Below is a small trained network, with its code and all its weights. Each question gives an input and a class and asks what happens when units are switched off, that is, made to give their printed mean instead of their output.

import numpy as np


def w(rows, s, z=0):
    codes = np.array(rows[::2]) - 128.0
    scale = np.full(codes.shape[1], s)
    scale[-1] = z or s
    return codes * scale


def norm(h):
    return h / np.sqrt((h * h).mean(-1, keepdims=True) + 1e-5)


def f(y):
    return np.maximum(y, 0)


def log_softmax(a):
    a = a - a.max(-1, keepdims=True)
    return a - np.log(np.exp(a).sum(-1, keepdims=True))


def net(x, mask):
    res = np.array(x, float).reshape(1, 5) / 4 @ E
    u = 0
    for l in range(3):
        y = f(norm(res) @ A[l][:, :-1].T + A[l][:, -1])
        res = res + np.where(mask[u : u + 10], y, B[l][:, -1]) @ B[l][:, :-1]
        u += 10
    return log_softmax(norm(res)[-1] @ U[:, :-1].T + U[:, -1])


A, B = {}, {}
E = w([
[193,206,68,174,135,117,115,104,111,186],'x0',
[178,183,137,162,201,105,149,138,177,1],'x1',
[141,163,181,173,128,239,138,147,158,155],'x2',
[55,193,165,136,156,113,146,171,130,172],'x3',
[99,73,77,66,198,160,128,143,213,154],'x4',
],0.0094)
A[0] = w([
[176,55,168,104,102,193,68,84,84,81,72],'0.n0',
[142,141,109,145,184,118,113,118,102,204,68],'0.n1',
[182,185,85,89,172,106,124,65,144,126,112],'0.n2',
[160,80,190,158,101,66,161,90,144,106,72],'0.n3',
[128,161,159,168,182,106,148,154,123,100,109],'0.n4',
[199,165,64,96,122,158,94,115,75,96,4],'0.n5',
[75,92,155,112,150,111,75,118,114,166,131],'0.n6',
[136,124,168,107,113,172,52,152,127,212,92],'0.n7',
[173,151,101,169,2,157,127,79,114,183,171],'0.n8',
[131,133,152,40,136,97,158,145,228,111,48],'0.n9',
],0.0078,0.0021)
B[0] = w([
[119,134,85,24,117,76,219,145,28,98,205],'0.n0',
[81,125,111,103,160,124,121,126,94,86,185],'0.n1',
[160,189,175,161,134,118,55,79,90,148,199],'0.n2',
[133,108,143,95,58,127,122,172,145,67,177],'0.n3',
[142,192,93,182,47,167,99,192,137,126,195],'0.n4',
[79,66,62,208,173,132,86,102,160,71,178],'0.n5',
[38,146,170,166,81,157,119,138,140,98,198],'0.n6',
[161,94,227,160,95,43,189,172,161,131,213],'0.n7',
[74,119,198,138,150,106,205,30,120,121,255],'0.n8',
[187,143,146,113,56,153,67,89,154,255,200],'0.n9',
],0.0076,0.0058)
A[1] = w([
[135,105,128,151,127,222,221,92,117,62,176],'1.n0',
[151,42,96,120,101,182,115,186,98,148,102],'1.n1',
[66,182,150,129,170,77,142,187,164,96,170],'1.n2',
[208,131,102,94,144,109,86,181,92,106,10],'1.n3',
[61,99,131,114,163,216,101,94,208,150,59],'1.n4',
[87,138,104,66,116,65,144,147,53,123,192],'1.n5',
[97,85,104,49,147,193,129,179,185,106,121],'1.n6',
[166,85,51,148,193,84,126,54,134,140,5],'1.n7',
[210,91,113,124,170,76,75,1,127,130,155],'1.n8',
[210,144,109,78,172,131,167,58,190,112,34],'1.n9',
],0.0085,0.0019)
B[1] = w([
[105,199,107,76,169,184,123,127,100,180,204],'1.n0',
[177,169,150,95,149,135,151,205,182,60,166],'1.n1',
[145,124,51,88,205,152,41,152,78,176,220],'1.n2',
[86,111,88,191,89,168,143,204,152,64,160],'1.n3',
[29,123,153,139,48,118,75,176,155,158,205],'1.n4',
[142,81,67,68,246,103,187,146,109,165,254],'1.n5',
[69,83,241,107,81,87,84,139,251,138,211],'1.n6',
[241,51,61,202,129,148,78,49,158,100,191],'1.n7',
[171,107,2,174,102,174,135,68,124,53,247],'1.n8',
[158,36,9,143,76,100,88,98,145,155,178],'1.n9',
],0.0068,0.0059)
A[2] = w([
[124,114,208,92,187,167,139,113,142,135,83],'2.n0',
[153,91,90,217,125,139,124,48,154,129,6],'2.n1',
[107,127,177,112,106,163,114,125,73,27,59],'2.n2',
[124,185,189,174,91,96,161,162,104,2,102],'2.n3',
[122,64,89,37,98,98,81,81,106,92,137],'2.n4',
[146,120,98,132,63,119,95,161,63,76,26],'2.n5',
[144,124,172,187,73,166,219,51,13,124,127],'2.n6',
[173,144,140,166,129,167,186,144,148,187,152],'2.n7',
[122,140,222,204,65,61,102,60,118,161,132],'2.n8',
[205,178,189,205,131,97,233,80,152,153,5],'2.n9',
],0.0088,0.0022)
B[2] = w([
[130,113,104,160,103,52,90,130,173,148,173],'2.n0',
[118,123,76,252,175,53,137,148,131,80,218],'2.n1',
[210,100,77,111,163,88,129,47,46,123,169],'2.n2',
[116,103,102,69,184,141,107,127,31,146,195],'2.n3',
[201,231,133,145,109,176,187,54,183,149,245],'2.n4',
[93,26,182,157,112,138,79,175,106,94,177],'2.n5',
[15,79,117,214,106,121,94,141,194,254,255],'2.n6',
[135,199,188,85,204,155,88,190,130,174,168],'2.n7',
[162,50,148,112,85,172,122,140,228,83,202],'2.n8',
[176,81,109,43,71,88,123,109,203,104,183],'2.n9',
],0.0085,0.0068)
U = w([
[53,91,231,122,88,123,104,158,210,167,191],'0',
[89,187,166,153,113,139,173,105,130,53,3],'1',
[139,116,128,95,176,118,82,159,2,68,92],'2',
[87,109,122,128,133,89,189,61,64,186,149],'3',
[162,96,76,236,119,114,77,75,186,67,164],'4',
[158,251,143,135,192,163,73,171,132,139,123],'5',
[170,90,127,31,105,114,191,102,151,30,99],'6',
],0.015,0.0045)

Each question gives the input, the list of numbers given to net, and the class t.
The units are the neurons (one row each of A and B). Each row of codes is followed by its name. A weight is (code - 128) times the scale printed after its matrix; where a second scale follows, it is the last column's (A, B and U).
mask holds one flag per neuron, layer by layer. A switched-off neuron (its flag False) gives its mean, the last column of its row in B, instead of its output. The means were averaged over made-up inputs and are rounded, as every weight is.
A unit's drop is (log p(t) with every unit on - log p(t) with that unit switched off) / (log p(t) with every unit on - log p(t) with every unit switched off).
The circuit of an input: a set's keep is (log p(t) with only the set's units on - log p(t) with every unit switched off) / (log p(t) with every unit on - log p(t) with every unit switched off). Starting from the 12 units with the biggest drops (on a tie, the unit counted first), units are removed one at a time, each time the one whose removal leaves the highest keep (on an exact tie, the one counted first), for as long as the keep stays at least 0.8.
units of the circuit, in order: the units of the circuit, biggest drop first
k most important neurons: the k neurons with the biggest drops, biggest first
k most important neurons of layer l: the k neurons of layer l with the biggest drops, biggest first
input [3,2,6,-2,4], class 5: units of the circuit, in order	[2.n7]
input [-5,1,6,-1,-6], class 3: 2 most important neurons	[2.n6; 2.n2]
input [-8,8,3,1,-1], class 2: 4 most important neurons	[2.n3; 2.n4; 2.n2; 2.n6]
input [2,-2,-1,-4,-6], class 3: 2 most important neurons	[0.n0; 0.n8]
input [0,3,4,7,-8], class 5: units of the circuit, in order	[2.n3; 0.n4]
input [3,-7,1,-4,-4], class 0: units of the circuit, in order	[2.n6; 0.n7]
input [-5,-4,-7,1,-4], class 6: 2 most important neurons of layer 0	[0.n8; 0.n3]
input [-6,-7,-3,-1,-3], class 3: 2 most important neurons	[0.n0; 1.n5]
input [-2,8,5,4,6], class 0: 3 most important neurons of layer 1	[1.n6; 1.n4; 1.n8]
input [-5,0,3,-7,7], class 0: 2 most important neurons	[1.n6; 1.n4]
input [-5,0,7,7,-5], class 5: 3 most important neurons	[1.n2; 0.n8; 0.n9]
input [-2,2,-2,-1,-7], class 2: 2 most important neurons of layer 2	[2.n3; 2.n5]
input [0,-3,-7,-7,-7], class 3: 3 most important neurons of layer 0	[0.n0; 0.n8; 0.n3]
input [4,-5,6,-8,0], class 3: units of the circuit, in order	[0.n8]
input [2,-7,-5,5,-8], class 0: 2 most important neurons of layer 2	[2.n8; 2.n6]
input [4,-3,1,0,4], class 0: 2 most important neurons	[0.n0; 0.n7]
input [-2,-8,-5,7,-8], class 0: 2 most important neurons	[2.n8; 0.n0]
input [5,3,3,3,-7], class 0: 3 most important neurons	[2.n6; 1.n8; 2.n8]
input [-4,3,-4,4,0], class 5: 2 most important neurons	[1.n2; 2.n6]
input [-7,3,7,5,-7], class 2: units of the circuit, in order	[2.n3]
input [3,-4,4,-8,-8], class 3: 2 most important neurons	[0.n0; 1.n0]
